Below is a small trained network, with its code and all its weights. Each question gives an input and a target symbol and asks what happens when units are switched off, that is, made to give their printed mean instead of their output.

import numpy as np


def w(rows, s, z=0):
    codes = np.array(rows[::2]) - 128.0
    scale = np.full(codes.shape[1], s)
    scale[-1] = z or s
    return codes * scale


def f(y):
    return np.maximum(y, 0)


def softmax(a):
    e = np.exp(a - a.max(-1, keepdims=True))
    return e / e.sum(-1, keepdims=True)


def log_softmax(a):
    a = a - a.max(-1, keepdims=True)
    return a - np.log(np.exp(a).sum(-1, keepdims=True))


def net(x, mask):
    ids = ['ΣΨαβγδεζθλμξπτφω'.index(c) for c in x.split()]
    T = len(ids)
    res = E[ids] + P[:T]
    u = 0
    for l in range(2):
        r = res
        for j in range(2):
            rows = slice(3 * j, 3 * j + 3)
            q, k, v = (r @ M[l][rows].T for M in (Q, K, V))
            z = softmax(np.where(np.tri(T) > 0, q @ k.T / 3**0.5, -1e9)) @ v
            o = O[l][rows]
            res = res + np.where(mask[u + j], z, o[:, -1]) @ o[:, :-1]
        u += 2
        y = f(res @ A[l][:, :-1].T + A[l][:, -1])
        res = res + np.where(mask[u : u + 8], y, B[l][:, -1]) @ B[l][:, :-1]
        u += 8
    return log_softmax(res[-1] @ U[:, :-1].T + U[:, -1])


Q, K, V, O, A, B = {}, {}, {}, {}, {}, {}
E = w([
[44,142,149,77,86],'Σ',
[125,95,137,164,181],'Ψ',
[109,82,223,98,145],'α',
[190,137,73,87,44],'β',
[103,127,140,65,109],'γ',
[17,165,135,145,91],'δ',
[113,126,180,94,126],'ε',
[174,200,113,88,40],'ζ',
[75,184,187,168,110],'θ',
[161,160,106,150,106],'λ',
[99,5,140,178,169],'μ',
[133,164,73,52,152],'ξ',
[137,112,145,97,126],'π',
[168,110,210,228,127],'τ',
[75,49,74,204,137],'φ',
[69,208,81,113,145],'ω',
],0.019)
P = w([
[54,153,254,114,201],'0',
[135,129,111,72,36],'1',
[124,140,123,70,37],'2',
[163,109,120,131,54],'3',
[88,202,189,87,88],'4',
[128,155,165,115,83],'5',
],0.0076)
Q[0] = w([
[161,137,35,101,158],'L0H1',
[177,82,44,205,155],'L0H1',
[81,74,147,65,191],'L0H1',
[222,100,133,147,113],'L0H2',
[213,179,121,192,137],'L0H2',
[162,116,150,121,6],'L0H2',
],0.011)
K[0] = w([
[166,140,124,76,76],'L0H1',
[165,48,101,134,99],'L0H1',
[72,119,109,94,247],'L0H1',
[196,53,162,157,134],'L0H2',
[141,96,105,205,117],'L0H2',
[106,153,221,205,173],'L0H2',
],0.011)
V[0] = w([
[14,189,121,211,162],'L0H1',
[22,71,220,3,234],'L0H1',
[69,195,57,51,251],'L0H1',
[214,67,172,208,225],'L0H2',
[75,75,106,204,151],'L0H2',
[38,165,168,61,61],'L0H2',
],0.005)
O[0] = w([
[166,111,47,127,2,169],'L0H1',
[90,63,158,134,132,254],'L0H1',
[111,81,78,5,86,116],'L0H1',
[78,188,180,87,157,117],'L0H2',
[84,116,194,205,77,124],'L0H2',
[162,134,154,191,99,211],'L0H2',
],0.009,0.006)
A[0] = w([
[63,170,90,195,183,198],'L0N1',
[111,225,47,191,161,242],'L0N2',
[254,112,67,83,13,226],'L0N3',
[183,115,234,54,117,163],'L0N4',
[37,66,155,222,172,122],'L0N5',
[184,50,146,82,146,221],'L0N6',
[26,149,149,166,220,2],'L0N7',
[90,65,161,66,39,127],'L0N8',
],0.0068,0.0051)
B[0] = w([
[112,82,84,96,61,170],'L0N1',
[50,156,63,39,38,182],'L0N2',
[83,141,195,118,191,240],'L0N3',
[117,204,136,60,141,232],'L0N4',
[202,135,72,146,204,237],'L0N5',
[80,163,120,14,202,220],'L0N6',
[80,37,162,235,131,151],'L0N7',
[18,182,108,253,149,254],'L0N8',
],0.0068,0.0084)
Q[1] = w([
[62,87,103,151,106],'L1H1',
[59,74,189,105,202],'L1H1',
[113,101,34,93,144],'L1H1',
[132,89,73,112,155],'L1H2',
[46,124,146,160,236],'L1H2',
[126,79,247,1,116],'L1H2',
],0.009)
K[1] = w([
[78,115,25,206,110],'L1H1',
[76,70,140,164,233],'L1H1',
[110,57,37,2,90],'L1H1',
[128,40,118,19,164],'L1H2',
[60,120,211,209,131],'L1H2',
[20,117,194,127,197],'L1H2',
],0.0077)
V[1] = w([
[43,130,97,172,115],'L1H1',
[125,102,54,189,150],'L1H1',
[66,154,1,128,82],'L1H1',
[157,204,81,90,135],'L1H2',
[144,109,140,155,170],'L1H2',
[60,86,149,94,136],'L1H2',
],0.01)
O[1] = w([
[136,3,46,148,92,251],'L1H1',
[224,62,167,143,124,120],'L1H1',
[202,76,80,29,95,123],'L1H1',
[132,57,188,2,129,39],'L1H2',
[187,102,131,183,169,148],'L1H2',
[146,69,54,101,131,245],'L1H2',
],0.0073,0.011)
A[1] = w([
[142,167,62,148,140,43],'L1N1',
[85,148,100,129,155,254],'L1N2',
[150,55,96,140,74,24],'L1N3',
[67,62,111,164,104,22],'L1N4',
[188,114,114,187,93,163],'L1N5',
[106,177,147,117,93,199],'L1N6',
[127,58,109,50,116,85],'L1N7',
[121,249,82,127,125,74],'L1N8',
],0.011,0.0056)
B[1] = w([
[182,150,178,27,241,153],'L1N1',
[120,71,113,60,59,231],'L1N2',
[120,143,247,107,113,230],'L1N3',
[255,231,68,193,98,234],'L1N4',
[41,68,176,33,154,198],'L1N5',
[109,60,193,96,104,168],'L1N6',
[184,185,118,153,170,248],'L1N7',
[174,136,175,170,210,182],'L1N8',
],0.0075,0.017)
U = w([
[169,171,108,189,83,138],'Σ',
[113,121,132,160,53,214],'Ψ',
[144,254,88,187,186,88],'α',
[128,185,162,116,157,120],'β',
[136,80,74,142,154,254],'γ',
[190,164,161,175,79,109],'δ',
[123,151,134,112,119,240],'ε',
[117,170,185,103,155,11],'ζ',
[137,148,113,156,103,101],'θ',
[116,132,140,128,135,91],'λ',
[174,74,136,162,198,78],'μ',
[131,152,83,104,199,198],'ξ',
[61,60,125,120,135,140],'π',
[119,171,211,185,131,74],'τ',
[195,87,175,127,136,16],'φ',
[182,223,98,121,114,45],'ω',
],0.0089,0.0048)

Each question gives the input, a string of symbols that net reads in full, and the target symbol t.
The units are the heads (3 rows each of Q, K, V and O) and the neurons (one row each of A and B). Each row of codes is followed by its name. A weight is (code - 128) times the scale printed after its matrix; where a second scale follows, it is the last column's (O, A, B and U).
mask holds one flag per unit, layer by layer, with each layer's heads first. A switched-off unit (its flag False) gives its mean, the last column of its rows in O or B, instead of its output. The means were averaged over made-up inputs and are rounded, as every weight is.
A unit's drop is (log p(t) with every unit on - log p(t) with that unit switched off) / (log p(t) with every unit on - log p(t) with every unit switched off).
The circuit of an input: a set's keep is (log p(t) with only the set's units on - log p(t) with every unit switched off) / (log p(t) with every unit on - log p(t) with every unit switched off). Starting from the 12 units with the biggest drops (on a tie, the unit counted first), units are removed one at a time, each time the one whose removal leaves the highest keep (on an exact tie, the one counted first), for as long as the keep stays at least 0.8.
units of the circuit, in order: the units of the circuit, biggest drop first
most important unit: the unit with the biggest drop
top k neurons: the k neurons with the biggest drops, biggest first
k most important neurons of layer l: the k neurons of layer l with the biggest drops, biggest first
which heads matter: for each layer, one digit per head in row order, 1 if its drop is at least 0.15 and else 0, layers parted by /
input φ τ μ μ, target φ: units of the circuit, in order : L1H1; L1N3
input α ξ γ, target α: units of the circuit, in order : L0H1; L1H2; L1H1
input φ ξ π ω, target ω: units of the circuit, in order : L1N7; L0N2; L1H1; L1N5
input α Ψ τ, target τ: units of the circuit, in order : L1H1; L0H1; L1N4
input α α π δ Ψ, target γ: units of the circuit, in order : L1N7; L1N3
input π θ γ, target π: units of the circuit, in order : L1H1; L1N7; L1N4; L0N2
input α π Ψ ε, target α: units of the circuit, in order : L1H1; L0H1; L1H2
input ξ γ α, target ξ: top 3 neurons : L0N6; L0N4; L1N7
input φ ω γ π, target φ: units of the circuit, in order : L1H1; L1N3; L0N5
input ξ α γ, target ξ: units of the circuit, in order : L0H1; L0N6; L1N7; L1H2
input α π γ α α ε, target α: units of the circuit, in order : L0H1; L1H1; L1H2
input α φ τ ε ξ γ, target α: units of the circuit, in order : L0H1; L1H1; L1H2; L0N2
input μ ζ π, target μ: 2 most important neurons of layer 0 : L0N7; L0N5
input τ α λ ε ω π, target τ: top 2 neurons : L0N5; L0N8
input α τ μ, target μ: top 3 neurons : L0N5; L0N4; L0N3
input ω φ α, target ω: 2 most important neurons of layer 0 : L0N8; L0N6
input τ γ ε μ, target μ: which heads matter : 10 / 10
input δ α μ τ λ θ, target Ψ: 2 most important neurons of layer 1 : L1N7; L1N5
input π τ π, target π: most important unit : L1N4
input π γ ω Ψ α, target π: most important neuron of layer 0 : L0N8
input τ ω α, target τ: which heads matter : 01 / 11
